Below is a small trained network, with its code and all its weights. Each question gives an input and a class and asks what happens when units are switched off, that is, made to give their printed mean instead of their output.

import numpy as np


def w(rows, s, z=0):
    codes = np.array(rows[::2]) - 128.0
    scale = np.full(codes.shape[1], s)
    scale[-1] = z or s
    return codes * scale


def f(y):
    return y / 2 * (1 + np.tanh(0.7978845608 * (y + 0.044715 * y**3)))


def log_softmax(a):
    a = a - a.max(-1, keepdims=True)
    return a - np.log(np.exp(a).sum(-1, keepdims=True))


def net(x, mask):
    res = np.array(x, float).reshape(1, 5) / 4 @ E
    y = f(res @ A[0][:, :-1].T + A[0][:, -1])
    res = res + np.where(mask, y, B[0][:, -1]) @ B[0][:, :-1]
    return log_softmax(res[-1] @ U[:, :-1].T + U[:, -1])


A, B = {}, {}
E = w([
[177,75,92,168,193,49,101,155,6,69,164,112],'x0',
[53,137,115,127,83,107,96,108,78,143,126,98],'x1',
[116,232,139,182,185,93,90,72,150,127,106,14],'x2',
[92,200,138,51,111,207,121,176,64,136,147,53],'x3',
[144,109,85,156,97,171,60,63,187,77,84,112],'x4',
],0.011)
A[0] = w([
[105,168,139,112,62,176,185,122,120,242,87,153,72],'n0',
[19,182,177,41,99,190,161,134,148,151,162,176,93],'n1',
[130,84,122,147,133,187,126,158,210,62,153,180,57],'n2',
[190,87,154,232,233,102,187,193,71,137,197,177,72],'n3',
[142,55,97,61,10,132,42,159,198,81,106,174,253],'n4',
[124,2,117,122,69,169,205,151,180,128,109,253,110],'n5',
[94,93,72,140,93,110,70,52,153,106,67,113,75],'n6',
[127,220,54,175,186,55,50,187,78,89,197,13,183],'n7',
[82,175,165,88,191,105,139,160,35,142,154,140,165],'n8',
[198,154,201,25,166,166,214,202,149,106,136,129,84],'n9',
],0.0078,0.0061)
B[0] = w([
[119,135,151,98,47,131,192,127,171,185,127,147,189],'n0',
[81,218,158,134,115,168,164,153,141,135,82,144,213],'n1',
[57,146,122,78,98,103,101,174,153,199,143,164,169],'n2',
[149,66,130,84,164,7,144,162,125,111,85,199,204],'n3',
[130,182,126,188,79,180,63,96,107,169,147,125,234],'n4',
[65,102,35,196,142,106,50,126,62,100,130,121,246],'n5',
[176,103,179,126,152,153,135,86,154,120,151,63,177],'n6',
[184,128,111,194,40,157,26,129,120,176,191,81,252],'n7',
[157,142,182,111,123,156,131,139,175,207,134,132,200],'n8',
[191,148,110,130,147,118,101,208,113,172,206,120,188],'n9',
],0.011,0.015)
U = w([
[63,206,145,112,75,167,134,98,207,196,90,176,190],'0',
[8,162,156,34,110,151,255,178,72,70,172,67,16],'1',
[59,92,73,117,211,101,138,144,19,53,183,174,1],'2',
[108,137,218,131,145,170,147,43,220,106,97,64,18],'3',
[141,148,169,76,138,220,146,193,45,165,183,70,25],'4',
[88,174,113,168,87,214,83,88,87,136,85,67,222],'5',
[138,31,73,194,69,120,37,149,21,128,225,91,207],'6',
[176,64,157,104,189,62,195,169,147,139,100,156,154],'7',
],0.0096,0.0065)

Each question gives the input, the list of numbers given to net, and the class t.
The units are the neurons (one row each of A and B). Each row of codes is followed by its name. A weight is (code - 128) times the scale printed after its matrix; where a second scale follows, it is the last column's (A, B and U).
mask holds one flag per neuron, in row order. A switched-off neuron (its flag False) gives its mean, the last column of its row in B, instead of its output. The means were averaged over made-up inputs and are rounded, as every weight is.
A unit's drop is (log p(t) with every unit on - log p(t) with that unit switched off) / (log p(t) with every unit on - log p(t) with every unit switched off).
The circuit of an input: a set's keep is (log p(t) with only the set's units on - log p(t) with every unit switched off) / (log p(t) with every unit on - log p(t) with every unit switched off). Starting from all 10 units, units are removed one at a time, each time the one whose removal leaves the highest keep (on an exact tie, the one counted first), for as long as the keep stays at least 0.8.
units of the circuit, in order: the units of the circuit, biggest drop first
most important unit: the unit with the biggest drop
top k neurons: the k neurons with the biggest drops, biggest first
input [-3,4,-2,-1,-1], class 0: units of the circuit, in order : (n7)
input [-4,-4,2,-3,-8], class 7: units of the circuit, in order : (n4 n7)
input [-1,7,1,-8,-1], class 5: units of the circuit, in order : (n7 n3)
input [4,-3,-5,-5,-2], class 2: units of the circuit, in order : (n7 n3 n5)
input [-1,-6,0,1,-4], class 7: top 2 neurons : (n7 n4)
input [-2,8,-5,-2,2], class 5: top 3 neurons : (n7 n3 n9)
input [-8,-5,7,-8,3], class 3: units of the circuit, in order : (n6 n1)
input [-4,3,-7,7,-2], class 0: top 2 neurons : (n1 n0)
input [1,4,2,-6,-3], class 7: units of the circuit, in order : (n5 n4)
input [1,2,-1,0,5], class 5: units of the circuit, in order : (n7 n3)
input [0,4,5,5,-6], class 4: top 3 neurons : (n5 n8 n4)
input [7,-5,-7,-4,-6], class 2: units of the circuit, in order : (n5 n3)
input [-3,-3,-3,0,3], class 5: units of the circuit, in order : (n7 n3 n5)
input [-3,-3,-4,0,4], class 5: top 3 neurons : (n7 n3 n4)
input [-3,2,-7,6,-8], class 0: units of the circuit, in order : (n1)
input [-3,-1,6,-1,6], class 3: units of the circuit, in order : (n5 n6)
input [8,0,1,-8,0], class 7: top 3 neurons : (n3 n5 n4)
input [-4,6,4,-6,6], class 3: top 3 neurons : (n6 n5 n7)
input [-8,8,8,0,5], class 3: units of the circuit, in order : (n6 n5)
input [-6,7,7,-1,6], class 3: top 2 neurons : (n6 n5)
input [-8,6,-6,-4,8], class 5: top 2 neurons : (n5 n4)
input [0,-3,1,4,-7], class 4: most important unit : n9
input [-6,4,6,5,5], class 0: top 2 neurons : (n5 n0)
input [-8,7,-3,-5,3], class 5: top 2 neurons : (n5 n4)
input [-1,5,-8,3,1], class 5: top 3 neurons : (n1 n5 n7)
input [-5,0,2,-8,-7], class 7: top 3 neurons : (n7 n4 n1)
input [6,-6,-4,-1,-4], class 7: units of the circuit, in order : (n3)
input [1,-5,2,6,-2], class 4: top 2 neurons : (n5 n8)
